Below are the code and all the weights of a small trained network. Each question names an input and a class and asks about switching units off, where a switched-off unit gives its printed mean instead of its output.

import numpy as np


def w(rows, s, z=0):
    codes = np.array(rows[::2]) - 128.0
    scale = np.full(codes.shape[1], s)
    scale[-1] = z or s
    return codes * scale


def f(y):
    return y / 2 * (1 + np.tanh(0.7978845608 * (y + 0.044715 * y**3)))


def log_softmax(a):
    a = a - a.max(-1, keepdims=True)
    return a - np.log(np.exp(a).sum(-1, keepdims=True))


def net(x, mask):
    res = np.array(x, float).reshape(1, 8) / 4 @ E
    y = f(res @ A[0][:, :-1].T + A[0][:, -1])
    res = res + np.where(mask, y, B[0][:, -1]) @ B[0][:, :-1]
    return log_softmax(res[-1] @ U[:, :-1].T + U[:, -1])


A, B = {}, {}
E = w([
[192,187,144,96,111],'x0',
[147,140,108,136,120],'x1',
[103,103,94,91,185],'x2',
[182,92,73,145,81],'x3',
[106,43,148,187,155],'x4',
[204,135,161,184,119],'x5',
[134,194,88,203,83],'x6',
[38,108,217,124,255],'x7',
],0.0075)
A[0] = w([
[87,118,91,154,183,60],'N1',
[84,171,156,137,178,103],'N2',
[137,109,161,184,121,134],'N3',
[145,181,92,143,178,215],'N4',
[86,114,106,89,89,187],'N5',
[156,100,131,91,159,72],'N6',
[41,129,126,66,57,111],'N7',
[137,102,160,157,118,62],'N8',
[225,215,147,112,139,132],'N9',
[154,139,91,158,57,4],'N10',
[76,116,162,113,160,33],'N11',
[246,126,50,166,64,106],'N12',
],0.011,0.0033)
B[0] = w([
[154,176,71,96,73,146],'N1',
[42,167,55,66,39,158],'N2',
[124,116,217,137,155,143],'N3',
[203,70,133,114,92,156],'N4',
[199,111,135,171,177,154],'N5',
[154,81,125,93,129,136],'N6',
[181,29,254,137,170,154],'N7',
[166,130,182,118,131,129],'N8',
[31,203,76,144,56,197],'N9',
[75,196,62,144,75,179],'N10',
[80,229,90,152,114,155],'N11',
[58,206,78,159,42,247],'N12',
],0.0075,0.012)
U = w([
[145,43,117,66,182,250],'0',
[145,254,59,94,11,6],'1',
],0.008,0.0015)

Each question gives the input, the list of numbers given to net, and the class t.
The units are the neurons (one row each of A and B). Each row of codes is followed by its name. A weight is (code - 128) times the scale printed after its matrix; where a second scale follows, it is the last column's (A, B and U).
mask holds one flag per neuron, in row order. A switched-off neuron (its flag False) gives its mean, the last column of its row in B, instead of its output. The means were averaged over made-up inputs and are rounded, as every weight is.
A unit's drop is (log p(t) with every unit on - log p(t) with that unit switched off) / (log p(t) with every unit on - log p(t) with every unit switched off).
The circuit of an input: a set's keep is (log p(t) with only the set's units on - log p(t) with every unit switched off) / (log p(t) with every unit on - log p(t) with every unit switched off). Starting from all 12 units, units are removed one at a time, each time the one whose removal leaves the highest keep (on an exact tie, the one counted first), for as long as the keep stays at least 0.8.
units of the circuit, in order: the units of the circuit, biggest drop first
top k neurons: the k neurons with the biggest drops, biggest first
drop when u is switched off: that unit's drop, to one decimal
input [-7,-6,8,-8,7,-8,1,-6], class 0: units of the circuit, in order -> N7
input [-7,0,5,1,3,-4,-8,7], class 1: top 3 neurons -> N11, N1, N2
input [-6,6,-6,-4,-5,2,-3,2], class 0: units of the circuit, in order -> N12, N9
input [-6,6,4,5,-1,-8,-2,4], class 0: top 2 neurons -> N12, N7
input [7,4,2,-1,4,7,-5,6], class 0: top 2 neurons -> N12, N10
input [2,-8,-6,-3,8,-6,-7,6], class 1: top 2 neurons -> N11, N2
input [-2,-5,-8,2,4,4,-3,0], class 0: top 2 neurons -> N12, N9
input [0,0,-1,1,-5,-7,-3,6], class 0: top 2 neurons -> N12, N7
input [2,2,3,5,5,-4,6,3], class 0: top 2 neurons -> N12, N9
input [-5,8,-5,7,8,-1,5,6], class 0: drop when N9 is switched off -> 0.1
input [6,-4,3,0,5,0,0,4], class 0: drop when N12 is switched off -> 0.9
input [-2,-6,5,3,8,8,8,7], class 0: drop when N3 is switched off -> 0.2
input [-8,6,-6,-8,-6,0,-4,-1], class 0: drop when N7 is switched off -> 0.1
